After every row comes roughly how far along a hidden order it lies, from 0 to 10.
(in the rows, 128 means zero)
[107 123 114 143 119 110 108 127 129 145 142 129 146 130 108 151 152 162
 140 125 148 113 119 111 132 140 125 168 121 112 129 124 116 149 151 150
 129  99 112 121 135 123 122 147 113 113 142 120 181] | 0
[110 148  62 196 139  82  84 155 141  69 175 144 148 132  75 176 125 219
 169  94 157 132 138  89 136  51 108 102  66 179 143  50 172 113 203 158
 166 132 115 124 152  96 141 145 102 100 232  87  35] | 2
[127 148  74 182 146  88  73 149 131  55 161 154 134 125  90 149 108 171
 149  96 139 142 135 105 135  63 114  75  80 185 146  56 163 108 181 157
 168 144 127 120 146 114 142 122 111 109 211  97  24] | 5
[110 124  94 152 119 114 102 133 125 137 139 122 144 125 101 154 155 170
 136 130 145 126 134 116 137 132 121 158 115 124 125 134 137 132 160 133
 131 109 110 111 137 120 123 138 107 112 169 124 132] | 0
[158 143 134 104 151 127 108 132 105  74 135 171 122 118 154  96  90  95
 127 114 114 136 120 149 128 101 133  79 136 150 144  50 125 125  95 128
 138 148 142 122 121 150 141 110 165 132 114 132  77] | 10
[116 129  96 157 121  98  90 131 132 126 144 129 141 126  98 159 148 179
 135 121 144 123 132 114 136 114 122 143  99 133 129  46 144 130 174 151
 137 112 108 120 137 118 125 142 106 107 178 114 112] | 1
[150 145 111 138 158 105  85 143 109  69 149 149 121 107 140 116  98 143
 114 107 115 150 138 134 140  60 124  74 117 170 140  49 141 107 148 139
 154 146 133 109 132 165 145 110 139 121 161 122  42] | 9
[113 131  92 172 132 101  83 145 130 121 148 124 140 123  95 167 143 186
 131 123 155 143 154 100 139  98 115 133 100 134 123 131 152 108 206 149
 144 118 110 121 146 115 109 129  92 105 204 112 112] | 1
[162 143 121 111 165 116  80 141  98  92 142 149 108 100 152  96 101  99
 111 128  99 159 140 149 138  82 130  75 135 154 134  51 138 110 111 129
 138 142 131  98 137 162 150 104 147 131 141 139  60] | 10
[159 139 106 111 162 114  79 146  98 106 144 138 104  97 153 102 103 117
  76 134 104 180 159 140 141  97 129  76 135 159 129  89 133 101 143 125
 148 116 124  90 127 157 150  80 136 132 142 137  72] | 10
[160 139 120 107 167 113  81 140  91 100 147 148 110  99 150 104 103 117
  87 129  95 166 143 143 141  89 132  69 139 141 136  38 131 109 114 132
 145 130 125  92 128 169 148  91 143 128 146 137  69] | 10
[114 126 101 147 131 108  83 136 117 154 142 122 144 111 109 156 160 179
 122 136 143 137 136 118 142 135 121 160 126 121 122 128 140 132 190 157
 129  94  99  99 139 140 129 137 102 109 170 116 161] | 0
[159 140 130 118 158 129 108 141 106  98 138 162 107 101 150  97 101 113
  91 130 103 162 148 148 136  65 128  77 136 157 130  83 129 111 120 133
 143 141 132 103 128 146 150  90 145 132 139 135  53] | 10
[111 118 108 160 139 114 101 140 128 154 143 108 135 110 108 152 161 178
 114 138 153 149 145 111 144 128 121 145 122 125 116 139 141 125 212 146
 128 101 105 104 139 128 128 128  93 115 177 128 152] | 0
[160 149 128  98 156 117  90 125  99  62 135 169 116 110 139  97  93 104
 119 118  92 131 120 153 130  90 139  83 134 155 149  26 125 125  82 136
 152 142 142 114 124 159 141 113 166 132 117 133  66] | 10
[104 130  97 172 127 106  97 141 132 129 143 122 138 127  98 157 146 178
 133 125 152 135 134 107 138 103 118 150 101 134 124 123 144 121 188 144
 139 113 110 117 141 117 130 130 100 108 186 114 113] | 1
[158 143 119 110 163 121 105 143  96  97 140 146 105 102 153  93 102 117
  94 130 101 166 144 142 138  83 134  79 136 155 132  72 127 109 152 124
 142 138 131  97 126 157 146  94 143 134 129 136  70] | 10
[113 130  87 168 130 105  88 137 130 129 147 124 141 121  97 166 143 189
 138 124 154 138 135 107 139 114 119 147 107 146 123 122 149 123 190 151
 137 112 106 113 144 117 132 138  99 105 193 114 119] | 1
[162 147 133  99 153 120 113 129 104  74 134 171 117 124 149  89  93  94
 135 123  97 133 113 151 124  98 136  86 134 146 149  44 124 123  73 131
 142 149 144 125 121 146 140 111 161 133 114 131  66] | 10
[163 143 122 122 161 118  86 144  98  91 148 147 108 100 135 106 103 142
  90 128 103 168 147 140 140  81 130  72 128 157 131  56 133 106 134 127
 149 140 131 100 130 158 156  93 141 128 148 138  55] | 10
[165 143 124 109 168 117  80 142  93 104 146 152 108  97 150  90 103 123
  87 130 102 164 142 140 138  82 131  77 134 171 137  46 134 111 146 130
 145 137 129  94 127 162 149  67 137 124 149 137  64] | 10
[162 141 120 111 165 122  93 140  97  97 138 145 108  97 154 101 108 115
  92 126 101 158 147 142 139  86 132  81 136 155 133  74 132 109 125 124
 146 136 127  97 123 173 149  94 140 130 144 138  67] | 10
[108 143  75 186 133  83  70 143 136  81 159 148 153 133  80 172 126 207
 166 100 153 129 123 101 133  76 115 123  81 164 140  58 161 123 188 163
 144 125 116 124 147 105 136 140 102 101 213 100  66] | 1
[161 145 123 100 167 111  81 140  91  83 128 158 110  99 163 104  94  95
  99 128  97 158 131 147 136  97 136  78 141 161 140  30 130 118 115 142
 146 136 132  98 125 166 148  95 150 125 125 136  73] | 10
[157 142 126 119 158 130 112 145 113 103 139 138 107 112 144  96  97 115
  99 124 102 160 147 142 133  75 131  77 141 164 131  75 119 104 121 117
 144 153 137 116 125 150 148  92 146 136 137 134  66] | 10
[112 136  92 164 127  94  99 135 137 111 150 142 149 137  94 162 137 177
 167 103 148 114 131 105 132  93 116 141  98 140 137  95 148 129 167 166
 147 121 118 130 139 124 129 145 115 104 171 106  93] | 1
[161 144 117 113 164 115  78 150  97  87 146 152 115 105 144  97 104 121
  98 123 103 161 143 145 137  77 130  71 136 163 137  56 134 111 126 132
 151 138 133 100 128 158 149  98 144 127 151 133  38] | 10
[124 153  69 175 151  74  63 149 118  45 167 167 145 124  89 147 112 195
 158  98 137 131 119 114 134  67 118  90  79 182 153   1 165 113 163 170
 172 131 121 116 146 121 143 134 121 102 218  99  13] | 5
[113 154  60 181 133  76  72 147 135  50 163 162 148 141  70 166 112 193
 179  93 144 122 117  99 131  50 112  97  65 179 154   6 169 115 184 171
 171 141 124 136 146 105 145 142 119  98 209  92  25] | 3
[111 124 108 156 128 104  82 138 125 142 141 123 145 119  96 165 153 173
 126 129 146 140 142 108 139 120 120 149 111 130 121 127 146 128 188 149
 130 103 104 110 140 121 127 131 104 109 182 121 135] | 0
[157 146 127 104 158 117  96 131 104  79 136 159 114 115 151  92  95 105
 118 120  96 139 128 147 127  89 133  74 136 163 144  36 122 118 103 131
 158 142 143 117 126 152 145 113 153 137 122 129  55] | 10
[153 141 113 164 170 119  82 152 113  95 148 122 103  99 136 116 103 147
  74 127 115 195 168 127 141  58 123  74 122 171 121 114 143  92 172 124
 154 148 126  99 137 144 153  85 118 133 174 129  48] | 9
[141 149 105 141 154 108  96 132 117  63 150 151 123 120 120 118  93 143
 130 107 114 140 130 128 132  72 125  75 103 170 141  59 142 108 133 136
 153 149 136 123 133 128 147 110 152 123 157 116  35] | 8
[155 143 126 128 164 116  96 145 112  91 146 139 101 106 146 102  98 131
 105 124 103 166 147 134 136  78 125  71 133 165 133  69 132 100 126 122
 147 146 133 101 131 147 149  90 138 134 170 129  49] | 10
[154 144 125 126 156 117  99 141 114  79 135 148 114 110 145 120  94 120
 105 120 108 155 138 138 133  76 127  69 122 167 135  63 130 104 120 123
 148 152 140 121 130 140 147  95 142 134 144 124  41] | 10
[104 136  82 167 129  90  85 134 127  98 151 149 153 136  94 172 140 187
 158 106 146 118 115 106 138 102 119 128  93 149 141  63 150 138 173 171
 149 115 117 126 142 108 128 151 112 102 188 103  96] | 1
[ 99 138  79 185 127  81  83 145 139  94 151 135 147 131  91 175 134 195
 149 108 156 146 135 101 136  97 113 122  84 157 134  82 161 115 184 157
 153 124 114 133 148 104 135 139  99 103 204 100  92] | 1
[111 130 107 147 114 106 116 127 130 111 139 141 153 139 102 167 138 162
 163 115 146 101 109 114 128 142 127 148 111 130 137  93 135 143 140 152
 135 114 121 127 128 115 123 156 122 111 155 113 128] | 0
[114 128 113 136 121 107 111 127 125 134 134 136 146 133 105 160 149 154
 152 120 142 107 109 117 131 143 130 160 119 121 137  92 138 147 141 157
 129 122 114 129 133 119 118 156 120 110 147 126 158] | 0
[107 131  77 203 149  97  72 162 134 113 157 110 136 120  81 174 150 210
 114 122 164 171 168  91 149  80 108 118  88 155 119 125 172 100 214 150
 148 115 103 107 150 113 144 114  79 108 227 109  70] | 1
[103 143  85 195 133  92  78 150 137  74 160 143 151 135  73 167 130 201
 166  99 157 130 131  92 137  64 110 110  80 173 141  57 167 112 203 167
 161 126 117 127 147 103 135 137 114 100 218  95  53] | 1
[111 130 104 157 117 101 106 127 130 122 138 136 148 131  93 162 142 163
 158 117 145 111 120 112 133 124 124 143 111 127 136 108 141 140 150 161
 141 111 117 130 137 121 123 150 117 108 161 117 134] | 1
[108 128 104 165 131 108  98 138 134 138 146 124 143 121 100 165 148 175
 133 126 157 134 133 103 138 112 123 143 111 131 127 113 150 129 177 151
 137 100 109 114 140 121 128 123 103 108 176 121 110] | 0
[109 124 112 166 127 112 101 139 130 128 140 116 139 122 110 166 146 171
 117 131 151 144 140 111 137 124 121 152 116 125 121 149 144 133 189 145
 130 105 109 112 141 126 124 128  99 116 168 118 136] | 0
[107 141  81 168 129  84  89 136 127  94 157 152 155 131 103 172 135 184
 164 106 147 109 108 110 133 103 119 134  84 153 146  53 153 135 169 166
 153 121 124 131 141 115 141 152 113 102 180 100  93] | 1
[111 129 110 145 117 101 102 126 124 126 136 134 150 131 123 146 151 168
 156 123 143 105 112 117 129 140 127 154 110 123 134 108 131 149 142 152
 130 105 114 126 134 124 118 153 119 111 129 121 148] | 0
[164 139 125 119 163 115  91 140 103  90 139 141 110 102 150 102  92 118
  91 129 103 167 145 140 137  87 129  72 136 163 132  73 130 105 129 125
 138 143 133 101 126 157 149  95 143 137 116 135  71] | 10
[151 145 119 139 153 120  93 146 112  92 140 141 112 112 140 106  95 134
 106 120 110 168 146 133 134  77 125  73 122 165 132  81 137  99 138 125
 155 151 136 114 133 147 153  94 132 134 155 126  26] | 9
[166 149 124 119 169 118  85 134  88  87 138 144 109 100 152  99 102 118
  85 134  96 166 148 143 141  85 130  77 128 157 135  70 129 109 140 128
 145 138 125  95 127 183 146  95 144 130 148 133  62] | 10
[144 154  90 141 157  87  69 140 106  61 158 164 134 122 114 129 108 153
 145 105 118 132 117 127 128  76 126  91 101 170 149   1 147 124 137 164
 165 134 131 114 135 146 142 124 141 114 179 114  30] | 7
[109 128 105 160 124 112 103 133 131 134 141 124 142 123  98 161 151 170
 140 128 150 130 138 110 141 125 123 145 116 129 125 118 137 130 171 147
 131 109 110 115 139 121 124 137 104 109 163 120 124] | 0
[160 144 124 110 160 115  91 137  97  92 134 153 113 104 150 103 105 107
 105 128  99 143 133 146 134  92 132  86 135 151 138  47 127 115 104 133
 143 137 133 104 125 162 130  99 148 122 136 137  65] | 10
[104 144  71 189 137  75  78 144 142  78 165 139 148 139  71 173 134 202
 161 101 154 131 130  92 135  65 112 115  79 174 135  69 160 113 195 165
 162 127 115 126 150 105 135 140 103 104 218  88  64] | 1
[116 156  81 167 143  69  50 139 112  39 171 177 156 130  67 178 120 204
 174  87 135 118 108 107 138  70 118  99  77 184 162   1 164 131 173 191
 179 119 118 117 147 124 136 149 125  86 213  94  16] | 3
[123 150  67 212 148  71  65 155 126  56 167 147 139 126  81 168 112 214
 150  95 145 146 139 100 142  42 111  86  75 186 140  33 172 103 200 166
 175 136 115 108 150 114 149 123 105 101 245  97  28] | 4
[157 138 127 127 167 125 100 146 111  99 142 137 101  99 151 102  99 122
  83 131 104 177 154 138 139  82 127  76 130 159 124  90 133  99 151 117
 136 147 132 105 131 156 150  81 135 135 137 137  66] | 10
[137 155  93 155 149  97  68 141 116  60 158 161 129 127 107 132 106 165
 136 102 124 137 126 120 135  66 120  80  95 176 144  11 153 113 153 155
 168 139 131 119 141 132 143 122 131 114 193 109  27] | 7
[112 150  73 190 142  67  64 154 128  57 169 153 151 131  68 171 125 215
 164  93 155 127 123  97 136  60 110 101  65 188 146  23 169 117 202 173
 171 126 115 121 150 106 144 138 104  95 234  88  26] | 2
[108 137 101 150 104  95 105 120  92  98 141 161 162 148  96 133 134 165
 191 104 138  77  93 121 123 128 127 143 112 133 149  56 143 155 119 159
 143 119 120 144 132 119 119 169 126  97 153 108 100] | 1
[107 143  56 216 144  76  66 157 136  79 166 136 143 126  75 176 128 210
 141 105 160 152 146  89 143  71 107  99  76 176 135  75 171 104 219 166
 164 123 112 111 152 105 141 129  90  99 255  96  46] | 2
[155 144 100 138 166 104  78 149 111  88 147 139 112 102 133 114 102 146
 100 122 109 158 160 127 141  65 123  69 117 168 133  66 142 102 155 138
 152 141 130 107 134 147 151  92 131 126 187 124  55] | 9
[161 142 131 104 154 103 103 133 101  87 143 158 113 115 152 101  99 112
 117 123  99 148 127 146 131 101 133  78 132 156 141  43 126 120  99 129
 133 140 138 115 121 157 144 106 153 131 116 134  57] | 10
[115 152  67 193 145  78  79 147 137  48 160 159 154 140  75 172 108 200
 185  89 150 114 115  97 132  60 111  98  67 180 150  14 165 116 181 165
 170 141 125 137 154  98 139 144 122  97 217  84  28] | 3
[108 140  68 199 136  90  77 153 140 107 157 121 143 125  78 176 136 204
 135 112 158 154 151  94 141  78 109 124  85 162 126 100 168 103 217 154
 155 124 109 116 150 100 141 125  86 103 222  98  63] | 1
[143 153 122 126 141 109 106 127 120  63 141 169 125 139 127  92  88 122
 160  93 108 109 106 142 118  80 130  81 103 169 156   3 134 128  87 130
 159 158 151 143 130 127 139 124 162 127 140 113  35] | 8
[162 145 124 112 158 112  94 140  96  83 143 157 112 108 149 103  98 125
 109 122  91 149 130 142 133  90 131  85 131 160 142  30 132 115 116 133
 141 141 135 109 127 157 150 106 160 125 120 134  44] | 10
[161 144 127 111 158 112 106 137 106  91 133 143 109 107 145 104  98 110
  96 129 101 153 140 144 133  92 130  80 143 152 135  66 129 113 110 124
 142 147 135 107 124 142 145  99 151 135 129 131  63] | 10
[160 140 105 134 185 115  74 161  86 120 152 123  98  75 148 108 107 144
  42 143 109 211 180 133 153  57 124  67 133 167 116  97 140  86 174 127
 144 125 114  68 134 172 159  70 112 124 207 143  47] | 10
[113 129 108 140 113 100 110 122 128 122 137 147 152 135  95 156 145 156
 161 118 142  86 106 118 128 151 127 156 118 121 139 101 136 147 143 163
 128 108 115 130 131 125 115 159 120 110 143 120 143] | 0
[113 125 100 151 126  95  82 129 121 138 144 138 145 117 102 166 152 170
 130 131 145 132 138 114 138 132 122 160 118 124 125 125 138 133 176 161
 132 100 107 110 137 130 125 137 107 107 167 125 145] | 0
[133 148  88 168 154  88  73 156 120  62 163 147 129 119 102 157 110 180
 135  95 129 160 141 116 138  47 114  83  92 185 138  28 162 104 186 155
 163 139 125 116 143 121 150 116 118 108 189 109  34] | 6
[142 149  94 146 155 100  88 144 112  66 151 157 122 122 122 127  89 153
 132 103 117 146 133 126 133  74 119  66 104 176 140  40 144 109 143 135
 158 147 133 121 133 135 146 109 137 123 174 109  40] | 8
[158 140 128 127 157 118  96 135 110  94 137 146 113 114 151  93  92 104
 110 123 102 153 136 142 129  93 130  71 127 159 139  50 132 110 111 124
 147 149 140 116 127 146 148 102 153 135 134 128  59] | 10
[133 147  68 191 167  93  67 167 121  81 168 128 121 103  95 154 123 203
 102 116 145 189 168 103 151  46 109  72  89 206 123  77 167  85 233 142
 182 131 109  90 150 126 157  92  93 113 250 107  28] | 6
[115 130  82 181 140 105  87 151 127 126 152 118 138 118  89 166 150 196
 124 124 157 149 156 101 144  94 114 118  96 142 121 148 162 107 215 151
 148 131 104 105 145 117 142 119  84 105 211 113 105] | 1
[152 144 126 115 168 118  97 138  98  92 143 147 108  96 154 101 100 122
  80 133 104 170 147 144 137  81 130  70 133 159 136  68 131 107 144 126
 143 141 130  98 129 160 148  92 140 132 142 133  74] | 10
[108 146  51 205 148  79  56 163 135  82 165 130 141 118  69 177 130 236
 132 105 165 169 160  94 149  57 107 107  68 184 129  74 173  98 225 164
 165 122 106 107 156 106 148 118  90 103 255  99  50] | 2
